[114  97  99  92 117 104 106 123  82 106 100  91 113  90 103 101  89 103
  88 100 130 111  75 116 126 107 116 118 106 114  88  99  93 102  88  79
 134 105 111  90 137 102 117 111 101 130  98 130 123 112 120 136 100] : z_502
[114  97  99  92 117 104 106 123  82 106 100  91 113  90 103 101  89 103
  88 100 130 111  75 116 126 107 116 118 163 140 236 129 149 140 138 165
 139 200 122 128 118 136 130 138 192 173 168 183 161 133 131 142 195] : z_272
[114  97  99  92 117 104 106 123  82 106 100  91 113  90 103 101  89 103
  88 100 130 111  75 116 126 107 116 128 151 149 183 142 163 157 137 150
 120 156 105 134 106 194 124 114 154 183 138 225 137 104 142 144 151] : z_435
diff z_272: [114  97  99  92 117 104 106 123  82 106 100  91 113  90 103 101  89 103
  88 100 130 111  75 116 126 107 116 118 163 140 236 129 149 140 137 165
 139 200 122 128 118 136 130 138 192 173 168 183 161 133 131 142 195] | 35, [138]
diff z_435: [114  97  99  92 117 104 106 123  82 106 100  91 113  90 103 101  89 103
  88 100 130 111  75 116 126 107 116 128 150 149 183 142 163 157 137 150
 120 156 105 134 106 194 124 114 154 183 138 225 137 104 142 144 151] | 29, [151]

[ 36  80  96 227 126 199] : z_346
[ 85 108 128 177 136 164] : z_8
[ 42  80  84 206 113 195] : z_971
[ 63  96 164 180 142 180] : z_564
[ 50  91 151 211 149 201] : z_775
[110 119 127 150 131 143] : z_117
[ 60  94 169 168 138 205] : z_947
[101 112 136 129 119 159] : z_451
[ 63  96 164 180 143 198] : z_546
[121 124 129 128 126 136] : z_475
[102 115 126 159 132 150] : z_632
diff z_117: [110 119 127 149 131 143] | 4, [150]
diff z_546: [ 63  96 164 179 143 198] | 4, [180]
diff z_971: [ 41  80  84 206 113 195] | 1, [42]
diff z_117: [110 120 127 150 131 143] | 2, [119]
diff z_117: [110 119 127 151 131 143] | 4, [150]

[148 126 174 144 111 174  97 129 130 169 143 144 182 155 135 159 148 177
 117 169 105 157 137 171]  z_941
[153  76 154 119 141  92 110  95 129 183 145 105 114 184 175 115 160  95
 157 128 148 122 113 159]  z_206
[149 208 163 189 145 168 157 173 181 138 145 151 230 185 139 220 154 152
 157 145 150 187 153 166]  z_375
[114 163  94 142 179  94 211 134 148 108 139 111 109 175 143 135 135  51
 169  85 185 120 117 114]  z_341
diff z_206: [153  76 154 119 141  92 110  95 129 183 145 106 114 184 175 115 160  95
 157 128 148 122 113 159] | 12, [105]
diff z_341: [114 163  94 142 179  94 211 134 148 108 140 111 109 175 143 135 135  51
 169  85 185 120 117 114] | 11, [139]
diff z_341: [114 163  94 142 179  94 211 134 148 107 139 111 109 175 143 135 135  51
 169  85 185 120 117 114] | 10, [108]
diff z_941: [148 126 174 144 111 174  97 129 130 169 143 144 182 155 135 159 148 177
 117 169 104 157 137 171] | 21, [105]
diff z_375: [149 208 163 189 145 168 157 173 181 138 145 151 230 185 139 220 154 151
 157 145 150 187 153 166] | 18, [152]
diff z_375: [149 208 162 189 145 168 157 173 181 138 145 151 230 185 139 220 154 152
 157 145 150 187 153 166] | 3, [163]
diff z_941: [148 126 175 144 111 174  97 129 130 169 143 144 182 155 135 159 148 177
 117 169 105 157 137 171] | 3, [174]

[ 89  90 120 121  74] -> z_295
[ 78 147  27 139 191] -> z_985
[164 156 143 171  41] -> z_134
[169 158 138  85 193] -> z_254
[174 158 161  85 193] -> z_280
[164 156 143  91 191] -> z_641
[ 77 129  27 158 151] -> z_663
[ 77  89 107 177  41] -> z_612
[ 89  90 120 177  38] -> z_313
[174 124 213 106  99] -> z_538
[ 79  88 118 177  38] -> z_474
[159 106 211 127  64] -> z_729
diff z_313: [ 88  90 120 177  38] | 1, [89]
diff z_729: [159 106 212 127  64] | 3, [211]
diff z_254: [169 158 138  85 194] | 5, [193]
diff z_612: [ 77  89 107 178  41] | 4, [177]
diff z_295: [ 89  90 120 121  73] | 5, [74]

[115 135  56  77 139 136  61  57 138] = z_100
[160 194 127 135 178 218 120 116 224] = z_939
[153 156 237 160 120 164 157 121 169] = z_166
[104 168  39  94 211 200 109  95 170] = z_371
[134 213 158 133 171 218 116  87 219] = z_862
[110 140  66 112 160 151 139 118 140] = z_101
[181 141 141 146  74 186 120  30 169] = z_810
[117  73 175 138 115  40 163 223  31] = z_406
[156  84  95 125 107  80 161 135  63] = z_661
[116  57 114 100 129  64  75 204  39] = z_768
diff z_768: [116  57 114 100 128  64  75 204  39] | 5, [129]
diff z_101: [109 140  66 112 160 151 139 118 140] | 1, [110]

[ 88  90 116 129  86 101 111 124 101 117 143 122] = z_402
[147 179 133 177 160 143 163 132 137 204 132 177] = z_750
[ 97  90 116 129  86 101 111 124 101 117 143 122] = z_581
[ 88  90 116 129  86 101 111 124 101  93 103  94] = z_195
diff z_581: [ 97  90 116 129  86 101 111 125 101 117 143 122] | 8, [124]
diff z_195: [ 88  90 115 129  86 101 111 124 101  93 103  94] | 3, [116]
diff z_750: [147 179 133 177 160 143 163 132 137 203 132 177] | 10, [204]

[ 62  86 125 154 107  77 109 111 142  80 133 183 171 146] = z_52
[155 108 105 147 158 130 144 161 136 125 139  81 132 109] = z_255
[131 148  92 131 161 110 116  81  94 105  46  65 176 140] = z_140
[197  59 105 153 140 145 109 128 107  87 168  29 150 193] = z_652
[126  94 147 111 127 171 109 142 126 127 115 108 100 146] = z_198
diff z_652: [197  59 105 153 140 145 109 127 107  87 168  29 150 193] | 8, [128]
diff z_52: [ 62  87 125 154 107  77 109 111 142  80 133 183 171 146] | 2, [86]
diff z_198: [126  94 147 111 127 171 109 142 126 127 115 108 100 147] | 14, [146]
diff z_255: [155 108 106 147 158 130 144 161 136 125 139  81 132 109] | 3, [105]
diff z_652: [197  59 105 153 140 145 108 128 107  87 168  29 150 193] | 7, [109]

